Here is a tiny trained network, its code and every weight. The questions are about switching its units off for an input and a class, where a switched-off unit gives its printed mean instead of its output.

import numpy as np


def w(rows, s, z=0):
    codes = np.array(rows[::2]) - 128.0
    scale = np.full(codes.shape[1], s)
    scale[-1] = z or s
    return codes * scale


def f(y):
    return np.maximum(y, 0)


def log_softmax(a):
    a = a - a.max(-1, keepdims=True)
    return a - np.log(np.exp(a).sum(-1, keepdims=True))


def net(x, mask):
    res = np.array(x, float).reshape(1, 7) / 4 @ E
    y = f(res @ A[0][:, :-1].T + A[0][:, -1])
    res = res + np.where(mask, y, B[0][:, -1]) @ B[0][:, :-1]
    return log_softmax(res[-1] @ U[:, :-1].T + U[:, -1])


A, B = {}, {}
E = w([
[212,169,124,103,241,140,174,29],'x0',
[213,123,147,198,165,105,61,160],'x1',
[210,189,109,30,77,28,108,136],'x2',
[131,129,120,132,134,127,133,136],'x3',
[132,134,132,149,147,105,165,161],'x4',
[169,104,149,52,179,193,146,254],'x5',
[224,55,65,174,31,173,213,120],'x6',
],0.0081)
A[0] = w([
[200,145,168,120,209,184,180,36,114],'n1',
[35,181,158,138,224,95,38,143,3],'n2',
[18,145,92,55,113,132,247,116,202],'n3',
[217,124,191,255,157,97,26,155,193],'n4',
[95,123,91,220,101,45,122,22,105],'n5',
[155,119,92,170,117,141,131,140,142],'n6',
[172,109,102,142,170,145,77,188,121],'n7',
[194,134,78,67,66,64,130,142,220],'n8',
[121,86,92,163,81,148,78,185,102],'n9',
[124,49,124,220,139,216,147,106,70],'n10',
[161,71,151,25,161,233,135,208,94],'n11',
[47,99,154,196,188,235,132,126,62],'n12',
[50,99,141,178,28,126,66,234,65],'n13',
[198,71,123,180,59,176,174,100,90],'n14',
[91,111,153,110,169,112,100,123,56],'n15',
[88,176,154,128,167,124,101,138,58],'n16',
[159,172,128,159,209,200,146,86,52],'n17',
],0.0094,0.0031)
B[0] = w([
[109,35,81,101,190,83,165,103,227],'n1',
[166,80,34,210,50,139,133,198,231],'n2',
[176,97,188,140,152,253,60,95,229],'n3',
[119,116,193,77,130,248,101,79,244],'n4',
[25,218,180,108,104,123,210,171,219],'n5',
[134,120,99,143,105,155,128,135,168],'n6',
[95,148,181,147,101,155,145,92,187],'n7',
[189,145,168,152,130,76,28,169,234],'n8',
[113,129,78,127,195,128,113,105,195],'n9',
[195,170,158,129,94,74,33,187,209],'n10',
[7,220,139,160,61,103,191,118,246],'n11',
[196,183,184,78,108,65,76,134,223],'n12',
[151,69,95,73,229,71,214,36,249],'n13',
[113,83,35,191,104,155,130,198,221],'n14',
[161,118,103,183,113,137,144,149,164],'n15',
[153,116,79,134,100,116,95,180,175],'n16',
[122,122,112,100,165,89,144,88,192],'n17',
],0.012,0.011)
U = w([
[173,49,18,212,68,142,113,162,108],'0',
[226,136,164,104,112,22,41,134,90],'1',
[148,36,72,96,206,72,172,59,111],'2',
[54,165,147,155,80,125,189,109,81],'3',
[156,60,164,130,126,254,89,74,253],'4',
],0.0091,0.0039)

Each question gives the input, the list of numbers given to net, and the class t.
The units are the neurons (one row each of A and B). Each row of codes is followed by its name. A weight is (code - 128) times the scale printed after its matrix; where a second scale follows, it is the last column's (A, B and U).
mask holds one flag per neuron, in row order. A switched-off neuron (its flag False) gives its mean, the last column of its row in B, instead of its output. The means were averaged over made-up inputs and are rounded, as every weight is.
A unit's drop is (log p(t) with every unit on - log p(t) with that unit switched off) / (log p(t) with every unit on - log p(t) with every unit switched off).
The circuit of an input: a set's keep is (log p(t) with only the set's units on - log p(t) with every unit switched off) / (log p(t) with every unit on - log p(t) with every unit switched off). Starting from the 12 units with the biggest drops (on a tie, the unit counted first), units are removed one at a time, each time the one whose removal leaves the highest keep (on an exact tie, the one counted first), for as long as the keep stays at least 0.8.
circuit, biggest first: the units of the circuit, biggest drop first
unit that matters most: the unit with the biggest drop
top k neurons: the k neurons with the biggest drops, biggest first
drop of u: that unit's drop, to one decimal
input [0,-6,1,-8,0,-1,-3], class 4: unit that matters most : n3
input [4,1,5,-6,6,4,-6], class 0: top 2 neurons : (n2, n12)
input [-4,5,-6,-2,-8,5,2], class 1: top 3 neurons : (n10, n12, n3)
input [4,-4,6,7,0,8,-8], class 0: top 2 neurons : (n2, n5)
input [-7,5,-4,-4,-5,-4,-3], class 2: top 2 neurons : (n13, n3)
input [-6,4,5,5,6,-4,4], class 2: top 4 neurons : (n13, n10, n12, n2)
input [-5,-8,-8,-3,5,-6,-2], class 1: top 3 neurons : (n12, n10, n4)
input [5,2,-1,-7,-7,5,0], class 2: top 2 neurons : (n1, n5)
input [2,-3,-2,-3,-8,4,0], class 3: top 4 neurons : (n11, n4, n13, n8)
input [-4,-8,-1,0,5,-5,7], class 4: top 2 neurons : (n3, n2)
input [4,-1,-4,1,-7,3,1], class 1: top 3 neurons : (n13, n10, n12)
input [4,3,-6,5,5,7,-5], class 3: top 3 neurons : (n11, n8, n7)
input [2,5,-8,8,-1,1,0], class 1: top 2 neurons : (n12, n10)
input [2,-1,-4,-5,8,8,7], class 3: circuit, biggest first : (n11)
input [-1,5,-8,-7,-4,1,1], class 1: top 2 neurons : (n10, n12)
input [0,8,5,3,-6,-5,-5], class 4: top 2 neurons : (n4, n11)
input [3,-6,4,-2,5,-3,1], class 4: drop of n10 : 0.3
input [-8,1,4,1,5,-1,-2], class 2: drop of n13 : 0.6
input [-6,3,1,5,-1,-8,0], class 3: drop of n1 : 0.4
input [-2,-1,5,-1,2,2,-8], class 0: drop of n2 : 0.3
input [-5,6,-1,-6,-6,-5,5], class 4: circuit, biggest first : (n4)
